Each row has a name. Each question is about the rows just above it. Places in a row count from 0.

k_730: [135  93 123 129  88 152 136 110 121]
k_338: [ 93 135 123 129  88 152 136 110 121]
k_198: [141 133  68 151 127 119  79 150  88]
k_237: [135  93 133  89 109 116 174  42  68]
k_479: [113  91 119 142  82 147 109 127 125]
k_537: [128 170 129 132 188  87 189 130 117]
The next 2 entries after [135 123]: => [129  88]
Which entry of k_537 is missing from [129 130 189 132  87 170 128 117]? => [188]
[135  93 133  89 109 116 174  42  68] is in which row? => k_237
What are the next 2 entries after [ 93 135 123]? => [129  88]
tags:
[89] -> k_717
[132] -> k_84
[142] -> k_215
[117] -> k_512
[131] -> k_703
[170] -> k_753
Look up the entry of k_537 at place 3 in the table: => k_84
Whose row is [ 93 135 123 129  88 152 136 110 121]? => k_338

k_537: [ 98  96 110  95]
k_638: [183 105 148 110]
k_885: [171 127 122 163]
k_338: [121 157 144 108]
k_479: [150 106  94 105]
k_237: [ 75 123 120  94]
k_730: [78 55 84 95]
k_254: [125 130 162  57]
tags:
[149] -> k_641
[148] -> k_927
[94] -> k_690
[105] -> k_301
[95] -> k_445
Look up the entry of k_638 at place 2 in the table: => k_927
Which entry of k_254 is missing from [162 130 125]? => [57]
Whose row is [121 157 144 108]? => k_338

k_730: [120 113 119  43 131 125 112 119  79]
k_237: [131 144 129 171 209 137 149 121 142]
k_885: [131 144 129 171 209 103 113 135 137]
k_638: [142 145 155 210 115 114 124 114  96]
k_153: [135 145 117  76  95 134  59 144 144]
k_479: [164  87 105 110  78 137 137 115  73]
k_537: [195 135 123 119  87 139 151 114  95]
k_288: [131 144 129 171 209 137 149 121  81]
k_254: [109  46 161 104 127 131 101 124 127]
k_198: [ 87 105 111  78 137 137 151 114  95]
k_338: [131 119  43 120 113 125 143 134  87]
The next 2 entries after [131 119  43 120 113 125]: => [143 134]
key -> tag
[164] -> k_812
[163] -> k_38
[131] -> k_604
[87] -> k_261
[137] -> k_61
The tag of k_479, keyed by place 0: => k_812
Give the next 2 entries after [ 87 105 110  78 137 137]. => [115  73]
What are the next 2 entries after [131 144 129 171 209 103]? => [113 135]

k_153: [111 104  99 168 105 149  76  82 136]
k_885: [ 85 210 209 216  47 176 178  80 123]
k_283: [159 161 215  82 178 116 173 160  85]
Which entry of k_885 is missing from [ 85 178 123 176 216 210 209  47]? => [80]
tags:
[210] -> k_652
[85] -> k_202
[123] -> k_395
Look up the entry of k_885 at place 8 in the table: => k_395
Which entry of k_153 is missing from [149 104 136  76 168  82  99 111]? => [105]
Where do [159 161 215  82 178 116 173 160  85] appear? => k_283
Shuffled k_283 with one entry gone: [160  85  82 173 215 178 159 116], missing => [161]

k_537: [136 136 140 102 140  96 159  77 128  79 165 166 122  80 169 123 101 102
  96 103 101 124 135  95 130  97 112 188  98 114 102 116 138 122 130 129
 146 122  92 121 127  95  84  46 130 133 147 153 178 159 106 121 163 124
 156]
k_237: [153 142  97 112 155 164 139 128 172 103 146 174 121 147 139 126 175 117
 153 124 101 111 130 148 120  97 122 128 166 108  92 127 141 123 107  97
 112 125 103 169 102 145 116 138  95  85 169 193  89 142 132 113 131 162
 125]
k_479: [122 159 127 137 120 115 174  98 175 105 138 104 132 142 166 156 118 128
  87 168 115 167 170 104 130 148 178 111 101 101 147 144 119  85  44 149
 161  88 124 141 118  96 122 125 164 109 124 132 140 125 108 157 144 157
 184]
k_198: [136 128  96 123 125 162  91 156 126  77 165 137 122 104 111 141 200 110
 196 153 121 136 186 122 174 127 123 118  99 145  89 177  98 146 177 102
 159  96 154  96 142 116 127 104 111 131  93 187 148 123  99 145 124  96
 109]
k_338: [133 148 153 178 126 152 143 181 122 108 155 173 121 163 167 160 138 116
 131 161 111 139 126 113 134 141 168 104 119 120  68 114  93 137 130 159
 139 118 169 106 119 186 154 130 114 162 149 152 140 102 119 141 119 148
 161]
k_153: [152 179 101 137  92 130 132  73 112 126 114 109 146 116 170 181 164 151
 174 182 102 114 126 121 131 154 131  75 145 133 147  77  75 149  97 105
 113 158  99  63 161 100 113 146 104  86 160 122 144 172  82 143 112 155
 163]
k_885: [117  69  98 148  75  82 116 117  74 152 104 111 157  99 113  77 151 158
 173 180 108 156 124 144 150  84  97 141 158 116 118 140 129 122 111 170
 101 144 107 111 144 157 104 152 126 167 143 141 143 145  87 154 155 130
 122]
k_288: [136 136 140 102 140  96 159  77 128  79 165 166 122  80 169 123 101 102
  96 103 101 124 135  95 130  97 112 188  98 114 102 116 138 122 130 129
 146 122  92 121 127  95  84  46 130 133 147 153 178 115 104  90 141 113
 107]
[136 136 140 102 140  96 159  77 128  79 165 166 122  80 169 123 101 102
  96 103 101 124 135  95 130  97 112 188  98 114 102 116 138 122 130 129
 146 122  92 121 127  95  84  46 130 133 147 153 178 159 106 121 163 124
 156] is in which row? => k_537
The next 2 entries after [130 159 139 118 169 106 119 186 154]: => [130 114]
Table of tags by key:
[116] -> k_95
[180] -> k_150
[145] -> k_460
[117] -> k_170
[118] -> k_247
[181] -> k_848
Join k_885 by its entry at place 7: => k_170
Whose row is [136 136 140 102 140  96 159  77 128  79 165 166 122  80 169 123 101 102
  96 103 101 124 135  95 130  97 112 188  98 114 102 116 138 122 130 129
 146 122  92 121 127  95  84  46 130 133 147 153 178 115 104  90 141 113
 107]? => k_288
Whose row is [117  69  98 148  75  82 116 117  74 152 104 111 157  99 113  77 151 158
 173 180 108 156 124 144 150  84  97 141 158 116 118 140 129 122 111 170
 101 144 107 111 144 157 104 152 126 167 143 141 143 145  87 154 155 130
 122]? => k_885
Shuffled k_237 with one entry gone: [128 153 116 127 139 112 141 103 145 113  85 193 142 101  97 175 117 146
 169 139 112 142  97 125 128 126 138 124 125 169 174  89 120  95 107 111
 131 172 155 103 122 121 164 148  92 132 130 166 153  97 102 147 123 162], missing => [108]

k_198: [115 180 100  78 112 184 165 118 126 112]
k_288: [127 181 112  74 114 194 153 105 180 112]
k_638: [115 169 106  74 119 188 166 107 128 114]
k_153: [129  91 179 176 176 139 178 163 177 131]
key -> tag
[178] -> k_504
[176] -> k_478
[112] -> k_799
Look up the entry of k_153 at place 4 in the table: => k_478
Which entry of k_198 is missing from [165 126 100 180 112 118 184 115 112]? => [78]
The next 2 entries after [166 107]: => [128 114]
Shuffled k_288 with one entry gone: [105 114 112 153 112  74 127 180 194], missing => [181]
Shuffled k_153 with one entry gone: [ 91 178 131 139 179 176 163 129 176], missing => [177]

k_638: [100 132  71 147 189 121  80 134 191  82 127 139 153  88 113  94 154 158
  91 124  69 120 160  88 122 105 157 147]
k_730: [173 105 141 131  56 120 130  90 177 161 136 147 168  81  89  95  85 121
 128  67 158  54 100 161  94 100 109 148]
k_254: [157 144 118 125  96 108 181  65 127 146 115 140 149 123  64 137  71 140
 152  73  76  59 164 106  94 108 153 107]
k_885: [160 144 118 125  96 108 181  65 127 146 115 140 149 123  64 137  71 159
 152  73 192  59 164 106  94 108 153 107]
k_638 without one entry, shuffled: [191  91 113 189  94 153  71 147 139 147 134  80 160 105 127  69 154 124
  88 100 122 132  88 120 157  82 121]. Gone: => [158]
Shuffled k_638 with one entry gone: [ 88  94 134 100 153 147 105  91 124 158 121 132 147  82 113  71  69  80
 154 160 139 157 120  88 189 191 127], missing => [122]
key -> tag
[131] -> k_760
[130] -> k_560
[80] -> k_897
[123] -> k_97
[124] -> k_252
[82] -> k_528
[81] -> k_523
Look up the entry of k_730 at place 13 in the table: => k_523
Which entry of k_730 is missing from [109 147 131 105 177 168  95  54 148 121 100  90 161 120 100  67 136 161
 141 130 173  89  85 158 128  94  81]? => [56]

k_730: [ 84 177 119 114 120 141 118 113 146 124 153 115 117 166 119  97 126 145
 143 108 133 109 121 124 117 117 178 157 151 118 124 120 127 156 115 116
  90 143]
k_288: [111 114 189 148 153 128 110 114 123 118 142 131 116 142 141  96 116 170
 106 108  88 132 148 181 183  99 143 178  84  88 123  73 122  74 141 141
 117 163]
k_638: [156 111 114 189 148 153 128 112 114 130 136 158  97 134 137  99  92 174
 115 130 101  74 124 160 142 118 125 105 132 107 196 142 118 163 141 148
 135 131]
Which entry of k_288 is missing from [170 143 111 148 183 106 142 163 114 142  84 148 116 108 122 178 141 118
 116  73 123 110 153 132 141 131 114  96 117 123 141  99  88 181 189  88
 128]? => [74]
Shuffled k_638 with one entry gone: [131 153 196 114  92 118 107 158 142 135 105 132 111 101 124  99 163 125
 174 130 134 118 136 128 112  74 148 156 189 114 137 160 130 115 142 148
  97], missing => [141]
What are the next 2 entries after [111 114 189 148 153 128 112 114]? => [130 136]
Which entry of k_730 is missing from [116 117 141 118 115 157 124 115 120 143 126  84 178 127 121 151 177 124
 119 156 117 120 153 114 146 109 119 133 118 117 143 113 145 124 166  90
  97]? => [108]

k_153: [166 115 113 156 144 129 128 135 119 125  94 132 133 119 139 124 153 153
 170 141 109 108 120 143 106 151 128 130 144 123 137 108 116 143  84 160
 135 137]
k_638: [136 137 158 138 103 140 119 124 107 139  92  76 129 152 128 113 127 150
 109 163 156 135 140 135 139 122 118 134 109 141  92 148 121 123 121  77
 133 116]
k_254: [131 134 155 134 134 128 125 131 107 133 118 112 134 164 138 148 142 105
 139 119 149 159 131 123  96 122 123 130 100 120 140 169 120 131 130 199
 139 113]
k_198: [147 124 112 126 116 104 133 123 129  90  83 144 115 157 119 135 101 103
 135  99 107 103 124 121 132 159 126 132 128 129 154 135 129 139 135 121
 102  96]
k_288: [129 114 126 160 106 134 101 140 151 123  68 121 128 102 108 121 136 138
  99 113 155 144 125 114 118 189 130 129 130 118  90 148 106 133 136 110
 129 119]
k_730: [127 119 139 137 112 135 126 131 115 138 116 107 120  97 119 102 109 129
 121 116 147 136 117 121 115 119 124 133 130 130 119 153 108 120 119 100
 136 124]
k_338: [127 119 139 137 112 135 126 131 115 138 116 107 120  97 119 102 109 129
 121 116 147 136 117 121 115 119 124 133 130 122 119 153 108 120 119 100
 136 124]
k_237: [129 114 126 118 106 134 101 140 151 123  68 121 128 102 108 132 136 138
  99 113 114 144 127 114 118 189 130 129 130 118  90 148 106 133 136 110
 129 136]
Shuffled k_638 with one entry gone: [140 133 118 158 113 119 107 103 122 137 109 163 127 124  77 116 134  76
 123 121 135 121 148 150 152 139 138 140 139 136 109 129  92 135  92 141
 128], missing => [156]
Table of tags by key:
[138] -> k_589
[119] -> k_139
[112] -> k_536
Join k_254 by its entry at place 14: => k_589
Whose row is [129 114 126 118 106 134 101 140 151 123  68 121 128 102 108 132 136 138
  99 113 114 144 127 114 118 189 130 129 130 118  90 148 106 133 136 110
 129 136]? => k_237
Shuffled k_237 with one entry gone: [138  68 114 114 123 110 136  99 134 118 189 128 106 130 129 129 130 136
 140 132 136 101 129  90 106 148 114 113 133 144 108 121 127 102 151 118
 118], missing => [126]

k_885: [ 89 144 106 129 107 156 108 184 130]
k_288: [124 157  72 125 134 172 153 118  88]
k_153: [148 185 127 156 119 122 118  85 148]
k_537: [155 121 161 136 146 154 135  80  79]
k_254: [105 117 136  81 103  95 100 145 163]
k_730: [119 127 148 185 122 156 112 181 135]
k_638: [105 137  91 119 110 105 121 180 174]
k_198: [ 89 103 115 106  85 146  98  97  72]
k_338: [ 89 103 115 106  85 146  98  97  97]
k_237: [124 157  72 125 134 172 153 121  88]
k_479: [149 157 154 159 166 165 143 169 111]
tags:
[184] -> k_69
[185] -> k_386
[180] -> k_683
[97] -> k_129
[109] -> k_165
[169] -> k_391
[110] -> k_174
[179] -> k_829
Join k_638 by its entry at place 7: => k_683
k_730 without one entry, shuffled: [127 148 122 119 135 156 112 181]. Gone: => [185]
The next 2 entries after [119 127 148 185 122 156]: => [112 181]

k_198: [124 135 117 140 110 119 102 104 169 134 170 139 126 137 150 133 145  93
 143 116 117 145 137]
k_479: [132 104 113 129 122 112 115 114 136 107 136 145 126 117 126 136 140 127
 139 110 124 137 144]
k_885: [126 104 133 100 142 119 136 143 126 145 114 115 107 139  94 118 108 143
 134 126 119 134 109]
k_638: [137 133 144 144 139 150 169 167 125  96  61 134 148  96 123 132 118 178
 104 155 155 100 141]
The next 2 entries after [126 104 133 100 142 119 136 143 126 145 114 115]: => [107 139]
Shuffled k_638 with one entry gone: [169 155 132 148 125  61 137  96 144 178 104 133  96 118 123 150 167 141
 144 134 155 100], missing => [139]
Which entry of k_198 is missing from [124 145 135 169 150  93 140 119 110 104 126 145 102 134 117 133 139 116
 137 117 143 137]? => [170]
What are the next 2 entries after [136 143 126 145 114 115 107]? => [139  94]
key -> tag
[95] -> k_440
[138] -> k_904
[96] -> k_297
[142] -> k_96
[143] -> k_7
[94] -> k_175
[139] -> k_124
Look up the entry of k_885 at place 13 in the table: => k_124
Shuffled k_885 with one entry gone: [136 143 134 139 104 118 145 119 108 134 126 107 143 100 119  94 114 133
 109 126 126 115], missing => [142]

k_198: [107 108 129 116 127]
k_288: [118 105 104  63 102]
k_479: [122  93 128 139  86]
k_254: [151 149 121 134 138]
k_730: [129 106 144  73  99]
k_885: [118 105 151  63  63]
k_338: [104 151 205 105 151]
k_153: [ 81 151  88 127 147]
k_283: [148 100 141 122 111]
k_638: [148 113 100 175 128]
k_237: [170 115  77 114 164]
Shuffled k_730 with one entry gone: [129  99  73 144], missing => [106]
k_198 without one entry, shuffled: [127 116 107 129]. Gone: => [108]
k_288 without one entry, shuffled: [104 118 102  63]. Gone: => [105]
key -> tag
[100] -> k_207
[104] -> k_499
[102] -> k_856
[151] -> k_231
[105] -> k_372
Join k_288 by its entry at place 2: => k_499
[118 105 151  63  63] is in which row? => k_885
Which entry of k_254 is missing from [149 134 138 121]? => [151]
The row with [148 100 141 122 111] is => k_283

k_479: [140 143 126 125 120 129]
k_237: [ 52 132  90 123 152 149]
k_730: [167 119 135 133 116 127]
k_198: [ 41 104 112 129 146 150]
k_153: [103 150 112 109 146 150]
k_283: [143 140 110 158 114 123]
k_254: [143 140 110 130 114 123]
Give the next 2 entries after [140 110 130]. => [114 123]
Which row holds [143 140 110 130 114 123]? => k_254
Which entry of k_254 is missing from [130 114 110 140 123]? => [143]

k_537: [149 100 145 134 177 161 164  93 189 154 158 145 142]
k_288: [149 171 135 145 142 137 126 170 117 139 102 148 125]
k_479: [125 134  99  97 152 145 114 160 168 120 192 131 115]
k_885: [ 86  74 117  89 161  97 112 177 161 154  99 101 126]
k_730: [149 167  70  95 110 179 169  86 107 126 175 167 180]
k_153: [124 130 119 142  94 148 160  76  94 161 117 149 162]
k_237: [161 176 162 171 129 119 110 155 111 118 172 131 111]
k_198: [159 180 137 138 132 120 116 145 119 113 104 105 113]
k_283: [129 175  88 100 107 111 100 137 101 110 157  98 127]
k_254: [ 89  84 105  77 161 107 104 139 170 159 149 115 127]
k_153 without one entry, shuffled: [130 119 161 148 142 149 124 117  76  94 162  94]. Gone: => [160]
Which entry of k_237 is missing from [118 176 131 162 172 111 111 129 155 110 119 161]? => [171]
k_198 without one entry, shuffled: [116 104 113 137 145 113 180 159 120 132 119 138]. Gone: => [105]
Shuffled k_254 with one entry gone: [ 77 149 107 139 159 170 115 105  84  89 127 104], missing => [161]
tags:
[140] -> k_112
[155] -> k_959
[154] -> k_100
[126] -> k_223
[125] -> k_522
[135] -> k_519
[139] -> k_65
The tag of k_288, keyed by place 9: => k_65
Shuffled k_288 with one entry gone: [117 137 148 125 142 149 145 135 139 102 170 126], missing => [171]

k_198: [115 161  94 176 151  99 152 133 103  95 134 131  94 105]
k_479: [151 150  93 175 134  98 115 127  54 123 118 125 118 126]
k_237: [117 159 100 162 149  95 133 122  95 101 123 128 105 116]
k_730: [152 149  91 177 134 176 112 149  51 121 118 126 117 123]
k_283: [152 149  91 177 134  97 112 149  51 121 118 126 120 123]
Give the next 2 entries after [152 149  91 177 134 176]. => [112 149]
Which entry of k_479 is missing from [150 118  54  93 115 127 134 125  98 123 118 175 151]? => [126]
Shuffled k_730 with one entry gone: [134 176 149  91 149 126 118  51 117 152 112 123 121], missing => [177]
tags:
[105] -> k_23
[115] -> k_302
[96] -> k_134
[95] -> k_893
[104] -> k_90
[116] -> k_542
[106] -> k_966
Join k_198 by its entry at place 13: => k_23
Which entry of k_237 is missing from [100 122  95 116 133 159 128 101 117 105 162  95 149]? => [123]

k_885: [184 137 115 105 170 146 158 148 121 105 165 100 104  99 110 174 116 181
 101]
k_338: [149 136  92  84 137 109 135 126 120  98 147  85  87  81 104 130 137 156
  97]
k_254: [204 143 124  96 187 151 176 164 152 100 184  82  98  77 109 188 125 202
  91]
k_638: [146 159  89 160 165 166 131  87 133 116 102  98 108  99  91  75 159  88
  98]
k_237: [ 72 117 160 170  85 121  92 102 145 159  89 160 165 166 131  87 133  69
 146]
Table of tags by key:
[84] -> k_786
[83] -> k_620
[98] -> k_708
[97] -> k_956
[86] -> k_734
[87] -> k_121
The tag of k_338, keyed by place 12: => k_121
Whose row is [204 143 124  96 187 151 176 164 152 100 184  82  98  77 109 188 125 202
  91]? => k_254
What are the next 2 entries after [121  92]? => [102 145]
What are the next 2 entries after [145 159  89 160 165 166 131  87 133]? => [ 69 146]
Whose row is [146 159  89 160 165 166 131  87 133 116 102  98 108  99  91  75 159  88
  98]? => k_638

k_288: [152 117 101 143 137 112  89 108 175 122 148 105]
k_283: [112 108 140 176 119  78 112 130 148 146 134 108]
k_338: [ 90  89 110 122 127 153 151 105 107 108  91 131]
k_537: [122 174 137  75 107 123 103 136 150 133 145 127]
k_638: [ 94 101 141 118 119 151 134 142 115  67 125 139]
k_153: [ 94  95  97  98 132 154 119 101 142  95 137 124]
k_254: [139 128  90 114 159 144 147  96 119 175 149 131]
k_730: [190 134  98 132 161 157 131 115 128 125 136 133]
Table of tags by key:
[174] -> k_488
[134] -> k_640
[175] -> k_272
[145] -> k_249
[133] -> k_357
[146] -> k_344
The tag of k_537, keyed by place 9: => k_357
Shuffled k_338 with one entry gone: [ 91 110 122 127 131 108 151 105  89  90 153], missing => [107]
What are the next 2 entries after [140 176 119  78 112 130]? => [148 146]
The next 2 entries after [151 134]: => [142 115]
Shuffled k_338 with one entry gone: [107 110 122 105 151 131 127 108  91  89 153], missing => [90]
Shuffled k_537 with one entry gone: [136 122 123 127 103  75 150 133 107 174 137], missing => [145]

